Below are the code and all the weights of a small trained network. Each question names an input and a class and asks about switching units off, where a switched-off unit gives its printed mean instead of its output.

import numpy as np


def w(rows, s, z=0):
    codes = np.array(rows[::2]) - 128.0
    scale = np.full(codes.shape[1], s)
    scale[-1] = z or s
    return codes * scale


def f(y):
    return np.maximum(y, 0)


def log_softmax(a):
    a = a - a.max(-1, keepdims=True)
    return a - np.log(np.exp(a).sum(-1, keepdims=True))


def net(x, mask):
    res = np.array(x, float).reshape(1, 4) / 4 @ E
    y = f(res @ A[0][:, :-1].T + A[0][:, -1])
    res = res + np.where(mask, y, B[0][:, -1]) @ B[0][:, :-1]
    return log_softmax(res[-1] @ U[:, :-1].T + U[:, -1])


A, B = {}, {}
E = w([
[101,4,71,68,81,118,194,148,69,211],'x0',
[132,74,232,162,73,101,110,142,149,146],'x1',
[171,96,156,123,122,167,105,126,33,34],'x2',
[134,170,188,87,167,171,217,179,133,168],'x3',
],0.013)
A[0] = w([
[100,109,192,115,49,100,122,142,123,140,21],'neuron 1',
[105,73,163,129,125,121,142,139,117,152,92],'neuron 2',
[130,98,67,172,61,107,135,75,108,107,73],'neuron 3',
[98,166,6,85,184,171,121,146,80,130,46],'neuron 4',
[118,124,181,99,168,145,204,165,114,154,56],'neuron 5',
[157,125,98,152,134,119,56,157,122,116,57],'neuron 6',
[103,75,98,76,110,93,143,92,105,133,2],'neuron 7',
[70,132,77,126,134,75,146,112,210,219,57],'neuron 8',
[92,129,94,127,98,48,103,63,119,132,77],'neuron 9',
[160,86,135,100,118,180,126,122,29,86,62],'neuron 10',
[133,152,150,64,150,191,174,193,128,131,55],'neuron 11',
[102,89,98,55,78,121,157,124,68,160,84],'neuron 12',
[134,95,126,72,139,101,116,111,137,163,133],'neuron 13',
[67,103,95,139,123,111,89,83,116,121,15],'neuron 14',
],0.013,0.008)
B[0] = w([
[148,116,194,199,74,92,110,204,80,193,170],'neuron 1',
[116,175,154,175,140,117,112,117,122,165,176],'neuron 2',
[91,93,39,133,169,153,118,185,173,152,195],'neuron 3',
[197,148,197,161,45,60,32,211,86,239,237],'neuron 4',
[108,69,30,133,186,167,76,174,160,107,203],'neuron 5',
[81,120,134,68,190,146,149,104,151,166,170],'neuron 6',
[86,157,175,123,180,151,119,76,160,137,189],'neuron 7',
[157,152,134,33,73,75,246,136,117,39,250],'neuron 8',
[77,57,90,110,150,146,117,110,150,118,187],'neuron 9',
[236,116,154,46,110,91,254,115,114,28,227],'neuron 10',
[79,77,79,111,176,204,136,126,161,173,204],'neuron 11',
[65,202,178,157,165,137,89,52,133,121,243],'neuron 12',
[106,153,153,180,133,157,163,93,80,148,178],'neuron 13',
[75,105,97,138,196,164,125,193,177,72,166],'neuron 14',
],0.0096,0.016)
U = w([
[159,119,137,84,112,97,198,123,124,62,87],'0',
[93,58,84,123,165,159,108,158,143,118,77],'1',
[105,246,175,154,177,144,96,60,140,103,102],'2',
[147,85,178,158,69,87,86,182,117,162,135],'3',
[139,126,112,147,101,136,142,92,114,113,253],'4',
],0.014,0.012)

Each question gives the input, the list of numbers given to net, and the class t.
The units are the neurons (one row each of A and B). Each row of codes is followed by its name. A weight is (code - 128) times the scale printed after its matrix; where a second scale follows, it is the last column's (A, B and U).
mask holds one flag per neuron, in row order. A switched-off neuron (its flag False) gives its mean, the last column of its row in B, instead of its output. The means were averaged over made-up inputs and are rounded, as every weight is.
A unit's drop is (log p(t) with every unit on - log p(t) with that unit switched off) / (log p(t) with every unit on - log p(t) with every unit switched off).
The circuit of an input: a set's keep is (log p(t) with only the set's units on - log p(t) with every unit switched off) / (log p(t) with every unit on - log p(t) with every unit switched off). Starting from the 12 units with the biggest drops (on a tie, the unit counted first), units are removed one at a time, each time the one whose removal leaves the highest keep (on an exact tie, the one counted first), for as long as the keep stays at least 0.8.
units of the circuit, in order: the units of the circuit, biggest drop first
most important unit: the unit with the biggest drop
top k neurons: the k neurons with the biggest drops, biggest first
drop of u: that unit's drop, to one decimal
input [-2,7,8,-4], class 0: units of the circuit, in order -> (neuron 10)
input [-5,7,3,8], class 1: top 2 neurons -> (neuron 4; neuron 5)
input [-6,-7,2,-1], class 3: units of the circuit, in order -> (neuron 4; neuron 12)
input [4,7,6,7], class 1: top 3 neurons -> (neuron 5; neuron 4; neuron 8)
input [-7,-8,0,0], class 3: units of the circuit, in order -> (neuron 4; neuron 12)
input [7,5,-8,-7], class 0: top 3 neurons -> (neuron 8; neuron 5; neuron 11)
input [-6,3,-7,7], class 0: top 3 neurons -> (neuron 8; neuron 12; neuron 3)
input [-4,-2,1,-4], class 1: units of the circuit, in order -> (neuron 12; neuron 8)
input [-7,-8,-4,-6], class 3: top 2 neurons -> (neuron 4; neuron 12)
input [-6,8,4,-1], class 3: top 2 neurons -> (neuron 12; neuron 1)
input [8,5,7,-5], class 2: top 4 neurons -> (neuron 12; neuron 7; neuron 8; neuron 2)
input [8,-1,8,-8], class 0: top 3 neurons -> (neuron 10; neuron 5; neuron 11)
input [1,-8,7,6], class 3: top 2 neurons -> (neuron 4; neuron 8)
input [-6,-3,-7,-7], class 0: top 4 neurons -> (neuron 8; neuron 5; neuron 11; neuron 12)
input [8,-8,-2,3], class 2: top 2 neurons -> (neuron 12; neuron 7)
input [2,6,7,-6], class 0: top 2 neurons -> (neuron 10; neuron 4)
input [8,7,0,-3], class 2: top 2 neurons -> (neuron 12; neuron 7)
input [0,-8,6,7], class 3: top 2 neurons -> (neuron 4; neuron 8)
input [0,-3,4,5], class 1: units of the circuit, in order -> (neuron 11)
input [-6,1,8,-8], class 0: most important unit -> neuron 10
input [-3,4,-6,-6], class 0: drop of neuron 4 -> 0.2
input [-6,3,6,0], class 0: drop of neuron 7 -> 0.2
input [6,-7,-3,5], class 3: drop of neuron 4 -> 2.6
input [-2,4,-2,-7], class 1: drop of neuron 2 -> 0.0
